Below is a small trained network, with its code and all its weights. Each question gives an input and a target symbol and asks what happens when units are switched off, that is, made to give their printed mean instead of their output.

import numpy as np


def w(rows, s, z=0):
    codes = np.array(rows[::2]) - 128.0
    scale = np.full(codes.shape[1], s)
    scale[-1] = z or s
    return codes * scale


def f(y):
    return y / 2 * (1 + np.tanh(0.7978845608 * (y + 0.044715 * y**3)))


def softmax(a):
    e = np.exp(a - a.max(-1, keepdims=True))
    return e / e.sum(-1, keepdims=True)


def log_softmax(a):
    a = a - a.max(-1, keepdims=True)
    return a - np.log(np.exp(a).sum(-1, keepdims=True))


def net(x, mask):
    ids = ['δθξπτψ'.index(c) for c in x.split()]
    T = len(ids)
    res = E[ids] + P[:T]
    q, k, v = (res @ M[0].T for M in (Q, K, V))
    z = softmax(np.where(np.tri(T) > 0, q @ k.T / 2**0.5, -1e9)) @ v
    res = res + np.where(mask[0], z, O[0][:, -1]) @ O[0][:, :-1]
    y = f(res @ A[0][:, :-1].T + A[0][:, -1])
    res = res + np.where(mask[1:13], y, B[0][:, -1]) @ B[0][:, :-1]
    return log_softmax(res[-1] @ U[:, :-1].T + U[:, -1])


Q, K, V, O, A, B = {}, {}, {}, {}, {}, {}
E = w([
[101,69,182,65,122,196],'δ',
[84,171,216,91,125,141],'θ',
[218,60,122,99,132,106],'ξ',
[251,106,161,60,185,88],'π',
[144,123,120,162,93,135],'τ',
[147,148,157,103,161,120],'ψ',
],0.021)
P = w([
[55,103,161,138,137,95],'0',
[140,159,110,154,158,74],'1',
[175,163,64,107,43,200],'2',
[40,180,141,172,221,175],'3',
[121,187,86,140,136,100],'4',
[134,133,15,124,113,163],'5',
[117,61,164,157,104,164],'6',
[87,179,129,163,145,81],'7',
[128,125,172,4,134,149],'8',
[98,108,148,160,150,147],'9',
],0.013)
Q[0] = w([
[96,90,74,74,50,253],'head 0',
[186,134,216,87,94,136],'head 0',
],0.0067)
K[0] = w([
[17,102,254,8,150,246],'head 0',
[219,193,246,37,236,11],'head 0',
],0.0034)
V[0] = w([
[137,224,85,208,100,124],'head 0',
[75,187,185,99,195,255],'head 0',
],0.0063)
O[0] = w([
[96,139,90,161,127,90,2],'head 0',
[2,172,157,88,104,121,247],'head 0',
],0.0097,0.0036)
A[0] = w([
[90,197,219,156,115,129,180],'neuron 0',
[95,206,133,132,172,82,172],'neuron 1',
[73,104,157,154,174,178,93],'neuron 2',
[149,83,58,221,94,107,183],'neuron 3',
[144,113,77,61,109,66,235],'neuron 4',
[62,11,167,140,90,123,252],'neuron 5',
[137,165,156,186,94,88,81],'neuron 6',
[176,141,19,109,150,104,166],'neuron 7',
[98,110,170,43,160,160,215],'neuron 8',
[97,150,169,99,115,214,114],'neuron 9',
[161,201,81,117,162,123,85],'neuron 10',
[148,163,57,215,101,68,188],'neuron 11',
],0.011,0.0029)
B[0] = w([
[124,66,118,54,172,157,251],'neuron 0',
[104,68,204,101,197,107,182],'neuron 1',
[190,203,132,145,161,30,171],'neuron 2',
[109,123,35,75,86,94,146],'neuron 3',
[175,196,118,160,132,220,156],'neuron 4',
[142,127,208,193,149,37,181],'neuron 5',
[78,102,159,97,114,198,129],'neuron 6',
[114,83,224,165,94,176,158],'neuron 7',
[46,161,85,122,61,133,250],'neuron 8',
[222,181,61,192,163,166,228],'neuron 9',
[92,84,199,166,168,134,135],'neuron 10',
[96,196,150,193,2,147,138],'neuron 11',
],0.0079,0.015)
U = w([
[136,169,17,164,135,2,106],'δ',
[40,33,92,3,90,146,177],'θ',
[201,218,2,182,102,181,220],'ξ',
[81,83,154,166,181,26,132],'π',
[52,166,94,162,40,212,160],'τ',
[201,131,104,197,212,58,3],'ψ',
],0.0063,0.0039)

Each question gives the input, a string of symbols that net reads in full, and the target symbol t.
The units are the heads (2 rows each of Q, K, V and O) and the neurons (one row each of A and B). Each row of codes is followed by its name. A weight is (code - 128) times the scale printed after its matrix; where a second scale follows, it is the last column's (O, A, B and U).
mask holds one flag per unit, heads first, then neurons. A switched-off unit (its flag False) gives its mean, the last column of its rows in O or B, instead of its output. The means were averaged over made-up inputs and are rounded, as every weight is.
A unit's drop is (log p(t) with every unit on - log p(t) with that unit switched off) / (log p(t) with every unit on - log p(t) with every unit switched off).
The circuit of an input: a set's keep is (log p(t) with only the set's units on - log p(t) with every unit switched off) / (log p(t) with every unit on - log p(t) with every unit switched off). Starting from the 12 units with the biggest drops (on a tie, the unit counted first), units are removed one at a time, each time the one whose removal leaves the highest keep (on an exact tie, the one counted first), for as long as the keep stays at least 0.8.
circuit, biggest first: the units of the circuit, biggest drop first
unit that matters most: the unit with the biggest drop
k most important neurons: the k neurons with the biggest drops, biggest first
drop when u is switched off: that unit's drop, to one decimal
input π θ ξ δ π τ θ θ ψ, target ξ: circuit, biggest first -> (neuron 0; head 0; neuron 1)
input ψ δ π θ ξ ψ, target τ: circuit, biggest first -> (neuron 0; neuron 9; neuron 2)
input θ θ θ θ, target π: unit that matters most -> neuron 2
input θ δ ξ τ ξ ξ ψ ξ, target ξ: circuit, biggest first -> (neuron 4; neuron 1)
input θ θ θ π, target θ: 2 most important neurons -> (neuron 5; neuron 9)
input θ θ ψ τ θ ψ, target τ: circuit, biggest first -> (neuron 0; neuron 2; neuron 9)
input ξ θ ξ τ θ θ θ δ δ, target τ: circuit, biggest first -> (neuron 8; neuron 9)
input θ δ τ ξ θ ξ, target τ: 4 most important neurons -> (neuron 9; neuron 7; neuron 0; neuron 4)
input θ ξ π θ ψ, target π: 3 most important neurons -> (neuron 9; neuron 10; neuron 8)
input τ θ θ δ, target δ: 3 most important neurons -> (neuron 2; neuron 9; neuron 8)
input θ θ θ θ θ ξ τ, target π: circuit, biggest first -> (neuron 5; head 0)
input π δ θ, target ξ: 3 most important neurons -> (neuron 9; neuron 1; neuron 7)
input θ θ θ θ π π ψ θ θ τ, target π: circuit, biggest first -> (neuron 8; neuron 9)
input θ θ ψ π τ θ ξ, target π: unit that matters most -> neuron 5
input θ τ ξ π θ θ ψ θ, target θ: 3 most important neurons -> (neuron 0; neuron 5; neuron 6)
input ξ θ θ π ψ, target π: 2 most important neurons -> (neuron 9; neuron 8)
input ψ τ θ θ θ δ, target ξ: 3 most important neurons -> (neuron 9; neuron 2; neuron 1)
input θ ξ θ ψ ξ θ θ, target π: drop when neuron 0 is switched off -> 0.2
input π ξ ψ θ ψ ξ, target τ: drop when neuron 0 is switched off -> 0.3
input θ ξ θ ξ τ θ τ θ δ, target ξ: drop when neuron 9 is switched off -> 1.3
input δ π θ, target ξ: drop when head 0 is switched off -> 0.0
input θ δ τ θ ξ δ δ, target π: circuit, biggest first -> (neuron 5)
